Below are the code and all the weights of a small trained network. Each question names an input and a target symbol and asks about switching units off, where a switched-off unit gives its printed mean instead of its output.

import numpy as np


def w(rows, s, z=0):
    codes = np.array(rows[::2]) - 128.0
    scale = np.full(codes.shape[1], s)
    scale[-1] = z or s
    return codes * scale


def f(y):
    return np.maximum(y, 0)


def softmax(a):
    e = np.exp(a - a.max(-1, keepdims=True))
    return e / e.sum(-1, keepdims=True)


def log_softmax(a):
    a = a - a.max(-1, keepdims=True)
    return a - np.log(np.exp(a).sum(-1, keepdims=True))


def net(x, mask):
    ids = ['ΓΛΠΦεηξτψ'.index(c) for c in x.split()]
    T = len(ids)
    res = E[ids] + P[:T]
    u = 0
    for l in range(3):
        q, k, v = (res @ M[l].T for M in (Q, K, V))
        z = softmax(np.where(np.tri(T) > 0, q @ k.T / 3**0.5, -1e9)) @ v
        res = res + np.where(mask[u], z, O[l][:, -1]) @ O[l][:, :-1]
        u += 1
        y = f(res @ A[l][:, :-1].T + A[l][:, -1])
        res = res + np.where(mask[u : u + 8], y, B[l][:, -1]) @ B[l][:, :-1]
        u += 8
    return log_softmax(res[-1] @ U[:, :-1].T + U[:, -1])


Q, K, V, O, A, B = {}, {}, {}, {}, {}, {}
E = w([
[129,152,31,63,144,178],'Γ',
[128,106,228,107,78,96],'Λ',
[138,73,115,112,121,50],'Π',
[130,232,123,116,152,214],'Φ',
[144,102,64,113,216,183],'ε',
[95,203,122,94,169,104],'η',
[113,105,7,164,63,244],'ξ',
[188,81,81,115,10,165],'τ',
[172,63,108,132,51,217],'ψ',
],0.013)
P = w([
[141,208,148,200,221,203],'0',
[113,117,91,49,90,140],'1',
[114,104,116,41,61,133],'2',
[97,176,105,1,190,160],'3',
[196,157,96,106,177,58],'4',
[188,118,119,116,47,25],'5',
[206,156,85,101,162,99],'6',
],0.0063)
Q[0] = w([
[114,145,161,145,143,166],'L0H0',
[196,91,220,4,174,139],'L0H0',
[86,118,139,80,94,95],'L0H0',
],0.016)
K[0] = w([
[125,162,120,155,121,162],'L0H0',
[95,85,250,94,156,167],'L0H0',
[154,124,162,135,105,135],'L0H0',
],0.018)
V[0] = w([
[17,110,99,102,161,184],'L0H0',
[205,48,254,201,194,192],'L0H0',
[183,43,114,139,55,116],'L0H0',
],0.0083)
O[0] = w([
[114,107,123,71,35,57,156],'L0H0',
[23,153,103,163,130,177,3],'L0H0',
[118,200,104,80,253,176,201],'L0H0',
],0.0074,0.0029)
A[0] = w([
[222,103,192,57,191,93,101],'L0N0',
[219,78,202,110,67,150,8],'L0N1',
[196,12,91,41,174,126,73],'L0N2',
[169,97,241,109,135,94,36],'L0N3',
[124,67,60,95,158,29,147],'L0N4',
[82,3,204,169,125,193,25],'L0N5',
[110,198,37,112,196,121,15],'L0N6',
[88,56,194,106,146,68,5],'L0N7',
],0.007,0.0019)
B[0] = w([
[94,104,54,118,81,164,213],'L0N0',
[105,198,96,122,205,154,149],'L0N1',
[91,251,192,113,74,57,254],'L0N2',
[128,2,96,116,60,171,143],'L0N3',
[196,209,159,121,178,235,220],'L0N4',
[83,242,95,90,140,101,133],'L0N5',
[169,63,169,165,30,107,164],'L0N6',
[120,106,107,85,148,220,140],'L0N7',
],0.0074,0.0073)
Q[1] = w([
[198,179,114,85,101,132],'L1H0',
[4,111,123,51,137,152],'L1H0',
[115,91,122,121,203,128],'L1H0',
],0.024)
K[1] = w([
[151,35,156,200,106,138],'L1H0',
[162,247,101,252,159,88],'L1H0',
[162,169,77,103,99,106],'L1H0',
],0.02)
V[1] = w([
[118,178,177,138,44,89],'L1H0',
[162,136,222,102,146,141],'L1H0',
[254,144,86,107,138,149],'L1H0',
],0.013)
O[1] = w([
[21,161,2,133,89,83,22],'L1H0',
[60,218,111,126,150,96,4],'L1H0',
[105,179,196,185,30,78,237],'L1H0',
],0.0088,0.0026)
A[1] = w([
[73,78,115,2,88,105,147],'L1N0',
[97,115,82,100,104,138,18],'L1N1',
[127,176,135,70,113,3,94],'L1N2',
[50,100,137,208,93,50,69],'L1N3',
[175,88,74,155,213,55,2],'L1N4',
[53,69,145,87,205,110,87],'L1N5',
[129,74,136,133,195,33,124],'L1N6',
[200,172,111,90,128,116,48],'L1N7',
],0.0079,0.002)
B[1] = w([
[187,153,122,235,159,122,192],'L1N0',
[100,151,143,213,158,98,156],'L1N1',
[221,47,82,152,106,110,216],'L1N2',
[162,123,126,2,214,155,144],'L1N3',
[140,152,161,194,104,125,133],'L1N4',
[151,213,122,67,133,75,131],'L1N5',
[141,207,102,178,136,123,131],'L1N6',
[19,87,193,139,174,129,255],'L1N7',
],0.0081,0.0063)
Q[2] = w([
[248,76,201,163,136,198],'L2H0',
[82,128,129,66,173,119],'L2H0',
[126,191,45,60,138,65],'L2H0',
],0.016)
K[2] = w([
[154,116,133,255,195,165],'L2H0',
[143,168,178,99,111,106],'L2H0',
[100,98,138,9,135,156],'L2H0',
],0.016)
V[2] = w([
[99,160,210,121,211,144],'L2H0',
[112,240,150,156,48,150],'L2H0',
[66,134,128,104,113,249],'L2H0',
],0.014)
O[2] = w([
[155,208,117,191,196,173,168],'L2H0',
[128,175,182,146,112,10,241],'L2H0',
[83,78,186,153,232,66,255],'L2H0',
],0.011,0.0046)
A[2] = w([
[103,134,40,83,238,131,117],'L2N0',
[201,142,120,83,72,185,107],'L2N1',
[100,94,156,92,128,242,5],'L2N2',
[58,68,106,205,84,64,119],'L2N3',
[62,24,129,116,145,53,115],'L2N4',
[62,207,103,185,162,104,12],'L2N5',
[212,94,89,254,150,120,96],'L2N6',
[195,63,253,156,147,78,48],'L2N7',
],0.0071,0.0028)
B[2] = w([
[200,179,42,216,45,56,166],'L2N0',
[101,157,61,170,221,137,181],'L2N1',
[180,61,222,94,122,2,165],'L2N2',
[104,157,192,28,174,89,190],'L2N3',
[134,218,151,72,216,210,210],'L2N4',
[184,56,82,130,68,115,171],'L2N5',
[87,161,161,41,121,130,171],'L2N6',
[42,67,70,206,27,208,253],'L2N7',
],0.0078,0.014)
U = w([
[164,189,108,50,62,129,40],'Γ',
[123,170,56,146,138,111,69],'Λ',
[180,254,131,101,114,223,251],'Π',
[73,178,97,92,178,92,103],'Φ',
[183,96,112,109,133,128,194],'ε',
[82,147,24,96,106,169,115],'η',
[84,155,116,64,91,210,103],'ξ',
[121,166,133,151,70,140,95],'τ',
[51,142,67,165,176,163,92],'ψ',
],0.0048,0.0033)

Each question gives the input, a string of symbols that net reads in full, and the target symbol t.
The units are the heads (3 rows each of Q, K, V and O) and the neurons (one row each of A and B). Each row of codes is followed by its name. A weight is (code - 128) times the scale printed after its matrix; where a second scale follows, it is the last column's (O, A, B and U).
mask holds one flag per unit, layer by layer, with each layer's heads first. A switched-off unit (its flag False) gives its mean, the last column of its rows in O or B, instead of its output. The means were averaged over made-up inputs and are rounded, as every weight is.
A unit's drop is (log p(t) with every unit on - log p(t) with that unit switched off) / (log p(t) with every unit on - log p(t) with every unit switched off).
The circuit of an input: a set's keep is (log p(t) with only the set's units on - log p(t) with every unit switched off) / (log p(t) with every unit on - log p(t) with every unit switched off). Starting from the 12 units with the biggest drops (on a tie, the unit counted first), units are removed one at a time, each time the one whose removal leaves the highest keep (on an exact tie, the one counted first), for as long as the keep stays at least 0.8.
units of the circuit, in order: the units of the circuit, biggest drop first
top k neurons: the k neurons with the biggest drops, biggest first
top k neurons in layer l: the k neurons of layer l with the biggest drops, biggest first
input η τ ε, target η: units of the circuit, in order	[L0H0; L1H0; L2H0; L1N2]
input τ ε Π Φ τ ψ, target τ: units of the circuit, in order	[L1H0; L0N2; L2H0; L2N7]
input ε Π η Π Γ τ, target ε: top neuron	[L0N4]
input Φ τ Γ Π ξ, target Φ: top 2 neurons	[L0N2; L1N0]
input ψ η ε Π ε τ, target ψ: units of the circuit, in order	[L0H0; L2H0; L2N7]
input τ Φ ε, target τ: units of the circuit, in order	[L1H0; L2H0; L2N7]
input Π ψ Π, target Π: units of the circuit, in order	[L2H0; L0N2; L0H0; L1H0]
input Γ Π Π Φ Π, target Γ: units of the circuit, in order	[L1H0; L2H0; L0H0; L1N2]
input τ Π Π Φ, target τ: units of the circuit, in order	[L1H0; L2H0; L0H0; L2N7]
input Π Γ Γ Π Π Γ ε, target Π: units of the circuit, in order	[L0N2; L2H0; L0H0; L1H0]
input ψ τ Π Φ Φ, target ψ: units of the circuit, in order	[L0H0; L2H0; L2N7]
input η ε Φ ψ, target η: units of the circuit, in order	[L0H0; L1H0; L0N4]
input η ξ Φ Π, target η: top 2 neurons	[L1N3; L0N4]
input Λ Π τ τ, target Λ: top 2 neurons in layer 1	[L1N0; L1N2]
input ε Π ε, target ε: top 3 neurons	[L0N4; L0N2; L2N2]
input Π ε ε ψ ε Γ, target Π: top 2 neurons in layer 0	[L0N2; L0N0]
input Γ ξ ψ τ Π Π, target Γ: top 2 neurons in layer 0	[L0N4; L0N0]
input η η Φ Φ, target η: top 2 neurons	[L1N3; L0N4]
input ε ψ τ ψ ψ, target ε: top neuron in layer 2	[L2N2]
input Φ ξ ε τ τ Π, target Φ: top 3 neurons	[L0N2; L1N0; L2N3]
input τ ε Π η ψ, target τ: top 3 neurons	[L0N2; L2N7; L0N1]
input τ Φ ε Π ε τ τ, target τ: top 2 neurons in layer 0	[L0N2; L0N0]
input Π Π ε ξ, target Π: top neuron in layer 1	[L1N2]
input ψ Π Φ ε, target ψ: top 3 neurons	[L0N2; L2N7; L1N2]
input ε Φ ψ η ξ Π τ, target ε: top 2 neurons	[L0N2; L0N4]
input ψ ε ξ Π Π Π, target ψ: top 3 neurons	[L0N2; L2N7; L0N4]
